Here is a tiny trained network, its code and every weight. The questions are about switching its units off for an input and a target symbol, where a switched-off unit gives its printed mean instead of its output.

import numpy as np


def w(rows, s, z=0):
    codes = np.array(rows[::2]) - 128.0
    scale = np.full(codes.shape[1], s)
    scale[-1] = z or s
    return codes * scale


def norm(h):
    return h / np.sqrt((h * h).mean(-1, keepdims=True) + 1e-5)


def f(y):
    return y / 2 * (1 + np.tanh(0.7978845608 * (y + 0.044715 * y**3)))


def softmax(a):
    e = np.exp(a - a.max(-1, keepdims=True))
    return e / e.sum(-1, keepdims=True)


def log_softmax(a):
    a = a - a.max(-1, keepdims=True)
    return a - np.log(np.exp(a).sum(-1, keepdims=True))


def net(x, mask):
    ids = ['γελξστω'.index(c) for c in x.split()]
    T = len(ids)
    res = E[ids] + P[:T]
    r = norm(res)
    for j in range(2):
        rows = slice(3 * j, 3 * j + 3)
        q, k, v = (r @ M[0][rows].T for M in (Q, K, V))
        z = softmax(np.where(np.tri(T) > 0, q @ k.T / 3**0.5, -1e9)) @ v
        o = O[0][rows]
        res = res + np.where(mask[j], z, o[:, -1]) @ o[:, :-1]
    y = f(norm(res) @ A[0][:, :-1].T + A[0][:, -1])
    res = res + np.where(mask[2:26], y, B[0][:, -1]) @ B[0][:, :-1]
    return log_softmax(norm(res)[-1] @ U[:, :-1].T + U[:, -1])


Q, K, V, O, A, B = {}, {}, {}, {}, {}, {}
E = w([
[211,129,91],'γ',
[66,124,118],'ε',
[85,60,121],'λ',
[95,149,188],'ξ',
[95,74,26],'σ',
[254,88,108],'τ',
[93,144,196],'ω',
],0.0092)
P = w([
[179,182,80],'0',
[243,103,217],'1',
[100,88,137],'2',
[74,254,91],'3',
[197,100,210],'4',
[99,96,128],'5',
],0.0073)
Q[0] = w([
[144,139,180],'H1',
[29,195,8],'H1',
[120,132,117],'H1',
[104,88,70],'H2',
[162,115,140],'H2',
[73,146,91],'H2',
],0.015)
K[0] = w([
[130,100,174],'H1',
[84,254,128],'H1',
[116,162,130],'H1',
[142,67,105],'H2',
[96,140,114],'H2',
[184,96,133],'H2',
],0.016)
V[0] = w([
[77,209,117],'H1',
[137,253,102],'H1',
[171,18,151],'H1',
[219,185,43],'H2',
[143,90,37],'H2',
[155,209,190],'H2',
],0.0039)
O[0] = w([
[78,51,102,79],'H1',
[33,60,162,149],'H1',
[203,217,140,165],'H1',
[1,91,127,250],'H2',
[92,81,37,148],'H2',
[115,168,231,170],'H2',
],0.0048,0.0015)
A[0] = w([
[132,116,127,143],'N1',
[152,99,136,116],'N2',
[174,151,55,89],'N3',
[135,120,134,82],'N4',
[129,79,48,116],'N5',
[160,8,139,52],'N6',
[117,128,160,146],'N7',
[126,114,146,95],'N8',
[135,142,129,108],'N9',
[62,202,103,119],'N10',
[92,229,115,65],'N11',
[117,101,119,69],'N12',
[121,144,149,104],'N13',
[147,109,129,143],'N14',
[103,82,100,18],'N15',
[175,101,118,91],'N16',
[132,84,179,6],'N17',
[139,115,135,142],'N18',
[117,103,179,34],'N19',
[121,197,122,127],'N20',
[174,110,107,122],'N21',
[120,147,167,143],'N22',
[100,255,16,143],'N23',
[89,210,88,104],'N24',
],0.0099,0.002)
B[0] = w([
[126,130,128,138],'N1',
[95,108,133,151],'N2',
[54,191,68,242],'N3',
[122,118,140,113],'N4',
[166,251,92,245],'N5',
[123,18,128,178],'N6',
[118,140,86,160],'N7',
[124,133,131,121],'N8',
[123,121,118,125],'N9',
[78,85,112,198],'N10',
[134,43,116,144],'N11',
[157,138,135,111],'N12',
[127,135,97,131],'N13',
[103,120,127,154],'N14',
[199,159,116,135],'N15',
[75,119,112,188],'N16',
[92,139,141,123],'N17',
[112,118,123,145],'N18',
[108,166,112,135],'N19',
[125,82,69,146],'N20',
[73,137,104,205],'N21',
[119,154,48,176],'N22',
[35,34,220,252],'N23',
[98,53,137,153],'N24',
],0.015,0.0021)
U = w([
[11,148,108,178],'γ',
[96,86,155,144],'ε',
[170,81,115,194],'λ',
[128,149,122,4],'ξ',
[140,112,66,20],'σ',
[141,157,195,160],'τ',
[128,154,175,86],'ω',
],0.012,0.0039)

Each question gives the input, a string of symbols that net reads in full, and the target symbol t.
The units are the heads (3 rows each of Q, K, V and O) and the neurons (one row each of A and B). Each row of codes is followed by its name. A weight is (code - 128) times the scale printed after its matrix; where a second scale follows, it is the last column's (O, A, B and U).
mask holds one flag per unit, heads first, then neurons. A switched-off unit (its flag False) gives its mean, the last column of its rows in O or B, instead of its output. The means were averaged over made-up inputs and are rounded, as every weight is.
A unit's drop is (log p(t) with every unit on - log p(t) with that unit switched off) / (log p(t) with every unit on - log p(t) with every unit switched off).
The circuit of an input: a set's keep is (log p(t) with only the set's units on - log p(t) with every unit switched off) / (log p(t) with every unit on - log p(t) with every unit switched off). Starting from the 12 units with the biggest drops (on a tie, the unit counted first), units are removed one at a time, each time the one whose removal leaves the highest keep (on an exact tie, the one counted first), for as long as the keep stays at least 0.8.
units of the circuit, in order: the units of the circuit, biggest drop first
most important unit: the unit with the biggest drop
k most important neurons: the k neurons with the biggest drops, biggest first
heads that matter: for each layer, one digit per head in row order, 1 if its drop is at least 0.15 and else 0, layers parted by /
drop of u: that unit's drop, to one decimal
input ω ξ ω σ λ ε, target λ: heads that matter -> 01
input ξ τ σ, target λ: heads that matter -> 10
input σ ξ ω ξ γ, target τ: units of the circuit, in order -> [H2]
input ε λ ω, target λ: 2 most important neurons -> [N3, N11]
input ε ε ε, target ε: 3 most important neurons -> [N6, N3, N21]
input ξ γ γ ω ε, target τ: units of the circuit, in order -> [N3, H1]
input τ ε γ ω γ, target τ: heads that matter -> 01
input ξ ξ σ, target σ: 2 most important neurons -> [N5, N6]
input γ ε τ, target γ: 2 most important neurons -> [N3, N21]
input γ ξ ξ τ ω λ, target λ: 2 most important neurons -> [N6, N23]
input ω ε ε, target ε: 4 most important neurons -> [N3, N6, N21, N5]
input ε τ ε γ, target ε: drop of N23 -> 0.3
input γ λ ω λ τ ξ, target λ: drop of N22 -> -0.1
input τ σ ω ε λ ξ, target λ: drop of N5 -> 0.1
input τ σ ε ω ε ξ, target σ: most important unit -> H1
